[  1.56  -2.07  -5.85  10.05   0.29  15.47  22.34  19.66   0.56  15.12
  10.05 -19.70  10.82  13.79  -4.76]
The entry just right of 19.66 is 0.56
Report the smallest entry.
-19.70
The entry just left of the largest entry is 15.47
The entry just right of 10.82 -> 13.79
The entry just right of 13.79: -4.76
The entry just right of -2.07 -> -5.85
The entry just right of the smallest entry -> 10.82
Report the entry just right of -5.85.
10.05
The entry just left of -19.70 is 10.05
The entry just left of 15.47: 0.29

[[-47,-31,-47,-26,-6,18,-44,0,30,-9,-25,0,-6,-5,-33],
[-44,-31,-60,-23,-7,12,-66,7,27,-6,-24,2,0,-12,-32]]
The entry directly above 2 is 0
The entry just left of -24? -6
The bottom entry of the column that holds the smallest entry? -66
The entry in the bottom-left corner: -44
The first entry in the row that holds the largest entry: -47
The third largest entry: 18
The first entry on the diagonal from the top-right corner -> -33
The last entry, reading row by row -> -32
The 5th entry, reading row by row? -6
The largest entry in the first row? 30
The entry just left of the smallest entry is 12
The entry just left of -33? -5

[[0,2,12,1,4,-9,14],
[0,-48,-57,-11,-11,11,-28],
[0,5,19,3,1,-6,11],
[0,-4,8,1,-4,-5,5],
[0,13,-12,3,-41,1,-30],
[0,-4,6,0,0,-4,5],
[0,-32,-32,-7,21,25,-18],
[0,-10,18,1,11,-8,19]]
The last entry, reading row by row?
A: 19
The entry directly above -8 is 25
The fifth entry from the end, reading row by row -> 18
The top entry of the column that holds the smallest entry?
A: 12
The entry in the bottom-left corner?
A: 0
The entry in the top-right corner?
A: 14
The smallest entry in the last column is -30
The smallest entry in the first row -> -9
The entry just left of the smallest entry?
A: -48
The entry in the top-left corner is 0
The third entry on the diagonal from the top-right corner is 1
The entry directly below 4?
A: -11
The entry just right of the smallest entry is -11
The entry directly below the smallest entry?
A: 19
The bottom entry of the column that holds the largest entry?
A: -8
The fourth entry from the end, reading row by row?
A: 1
The entry just right of 6: 0
The 4th entry, reading row by row?
A: 1
The 3rd entry from the end, reading row by row?
A: 11
The last entry in the row that holds the largest entry?
A: -18
The last entry of the smallest entry's row -> -28
The entry just left of the largest entry is 21
The smallest entry in the last row?
A: -10
